Below are the code and all the weights of a small trained network. Each question names an input and a class and asks about switching units off, where a switched-off unit gives its printed mean instead of its output.

import numpy as np


def w(rows, s, z=0):
    codes = np.array(rows[::2]) - 128.0
    scale = np.full(codes.shape[1], s)
    scale[-1] = z or s
    return codes * scale


def norm(h):
    return h / np.sqrt((h * h).mean(-1, keepdims=True) + 1e-5)


def f(y):
    return y / 2 * (1 + np.tanh(0.7978845608 * (y + 0.044715 * y**3)))


def log_softmax(a):
    a = a - a.max(-1, keepdims=True)
    return a - np.log(np.exp(a).sum(-1, keepdims=True))


def net(x, mask):
    res = np.array(x, float).reshape(1, 2) / 4 @ E
    u = 0
    for l in range(4):
        y = f(norm(res) @ A[l][:, :-1].T + A[l][:, -1])
        res = res + np.where(mask[u : u + 7], y, B[l][:, -1]) @ B[l][:, :-1]
        u += 7
    return log_softmax(norm(res)[-1] @ U[:, :-1].T + U[:, -1])


A, B = {}, {}
E = w([
[129,93,64,19,3],'x0',
[201,243,153,96,124],'x1',
],0.0069)
A[0] = w([
[123,123,122,1,84,177],'L0N0',
[127,130,88,71,122,62],'L0N1',
[148,201,153,121,103,104],'L0N2',
[122,135,74,127,57,2],'L0N3',
[106,137,118,226,151,167],'L0N4',
[116,129,105,144,119,81],'L0N5',
[174,177,187,111,86,199],'L0N6',
],0.0093,0.0048)
B[0] = w([
[145,154,115,255,138,253],'L0N0',
[84,57,142,206,57,144],'L0N1',
[187,144,118,79,182,164],'L0N2',
[110,105,143,207,120,144],'L0N3',
[84,120,157,128,192,210],'L0N4',
[196,122,120,93,72,116],'L0N5',
[170,104,73,51,168,204],'L0N6',
],0.0077,0.0072)
A[1] = w([
[101,104,73,57,83,105],'L1N0',
[166,116,128,113,32,43],'L1N1',
[83,56,132,124,137,73],'L1N2',
[185,211,189,78,106,142],'L1N3',
[145,248,93,112,180,123],'L1N4',
[105,78,80,159,150,113],'L1N5',
[87,147,146,143,178,3],'L1N6',
],0.012,0.0029)
B[1] = w([
[77,180,203,202,116,138],'L1N0',
[29,129,129,228,141,169],'L1N1',
[174,130,137,52,130,186],'L1N2',
[255,53,48,99,83,190],'L1N3',
[171,170,87,46,154,255],'L1N4',
[162,148,124,39,120,207],'L1N5',
[55,146,194,161,101,187],'L1N6',
],0.0087,0.0059)
A[2] = w([
[33,60,239,203,184,115],'L2N0',
[99,125,44,168,42,129],'L2N1',
[99,191,145,238,74,197],'L2N2',
[143,91,88,70,42,90],'L2N3',
[203,107,49,225,73,1],'L2N4',
[176,174,140,167,204,105],'L2N5',
[125,43,163,1,108,52],'L2N6',
],0.0085,0.006)
B[2] = w([
[188,153,141,137,67,253],'L2N0',
[78,128,115,141,135,215],'L2N1',
[62,8,16,126,65,231],'L2N2',
[138,151,148,166,132,163],'L2N3',
[44,84,163,83,113,199],'L2N4',
[129,106,135,60,146,176],'L2N5',
[88,61,167,49,174,161],'L2N6',
],0.011,0.006)
A[3] = w([
[170,187,202,89,180,122],'L3N0',
[79,111,183,115,121,137],'L3N1',
[79,143,152,84,202,8],'L3N2',
[96,154,172,64,140,97],'L3N3',
[63,119,100,102,190,3],'L3N4',
[92,82,136,176,167,136],'L3N5',
[253,181,66,111,91,50],'L3N6',
],0.011,0.0028)
B[3] = w([
[118,145,58,165,94,251],'L3N0',
[165,119,148,111,183,190],'L3N1',
[67,164,150,137,122,154],'L3N2',
[89,100,120,131,178,164],'L3N3',
[124,181,149,137,168,142],'L3N4',
[173,146,109,94,56,173],'L3N5',
[255,90,95,89,134,253],'L3N6',
],0.011,0.0053)
U = w([
[255,138,46,48,179,220],'0',
[82,207,109,201,153,144],'1',
[8,28,70,131,46,186],'2',
[143,145,221,214,101,218],'3',
[19,23,241,14,240,137],'4',
[139,83,149,84,148,2],'5',
[131,100,164,49,119,2],'6',
[95,215,97,114,243,117],'7',
],0.013,0.0076)

Each question gives the input, the list of numbers given to net, and the class t.
The units are the neurons (one row each of A and B). Each row of codes is followed by its name. A weight is (code - 128) times the scale printed after its matrix; where a second scale follows, it is the last column's (A, B and U).
mask holds one flag per neuron, layer by layer. A switched-off neuron (its flag False) gives its mean, the last column of its row in B, instead of its output. The means were averaged over made-up inputs and are rounded, as every weight is.
A unit's drop is (log p(t) with every unit on - log p(t) with that unit switched off) / (log p(t) with every unit on - log p(t) with every unit switched off).
most important unit: the unit with the biggest drop
k most important neurons: the k neurons with the biggest drops, biggest first
top k neurons in layer l: the k neurons of layer l with the biggest drops, biggest first
drop of u: that unit's drop, to one decimal
input [-4,-3], class 3: 2 most important neurons	L2N0, L1N4
input [-4,-8], class 4: 3 most important neurons	L0N0, L1N2, L1N5
input [4,-8], class 4: 2 most important neurons	L1N2, L1N5
input [-5,-3], class 3: 4 most important neurons	L2N0, L1N4, L0N6, L0N0
input [-5,-4], class 3: 3 most important neurons	L2N0, L1N4, L0N6
input [2,-4], class 4: most important unit	L2N6
input [-2,-1], class 3: 3 most important neurons	L2N0, L0N6, L1N6
input [-7,-8], class 3: 2 most important neurons	L2N0, L1N4
input [-2,0], class 1: top 3 neurons in layer 0	L0N0, L0N1, L0N4
input [-3,-4], class 3: 3 most important neurons	L0N6, L1N4, L2N0
input [-2,-4], class 4: 3 most important neurons	L0N0, L1N2, L2N6
input [8,7], class 2: top 2 neurons in layer 1	L1N1, L1N5
input [-4,-6], class 3: 4 most important neurons	L0N6, L1N4, L0N4, L2N0
input [-5,-7], class 3: most important unit	L0N6
input [-3,-5], class 4: top 2 neurons in layer 2	L2N6, L2N3
input [-7,3], class 7: top 2 neurons in layer 2	L2N0, L2N5
input [-6,-1], class 3: 3 most important neurons	L2N0, L0N6, L1N6
input [-6,-5], class 3: 3 most important neurons	L2N0, L1N4, L0N6
input [-4,-7], class 4: top 2 neurons in layer 3	L3N6, L3N3
input [-6,1], class 1: most important unit	L3N0
input [-2,-8], class 4: drop of L0N0	0.2
input [-3,-8], class 4: drop of L0N0	2.6
input [-3,-7], class 4: drop of L0N0	2.5
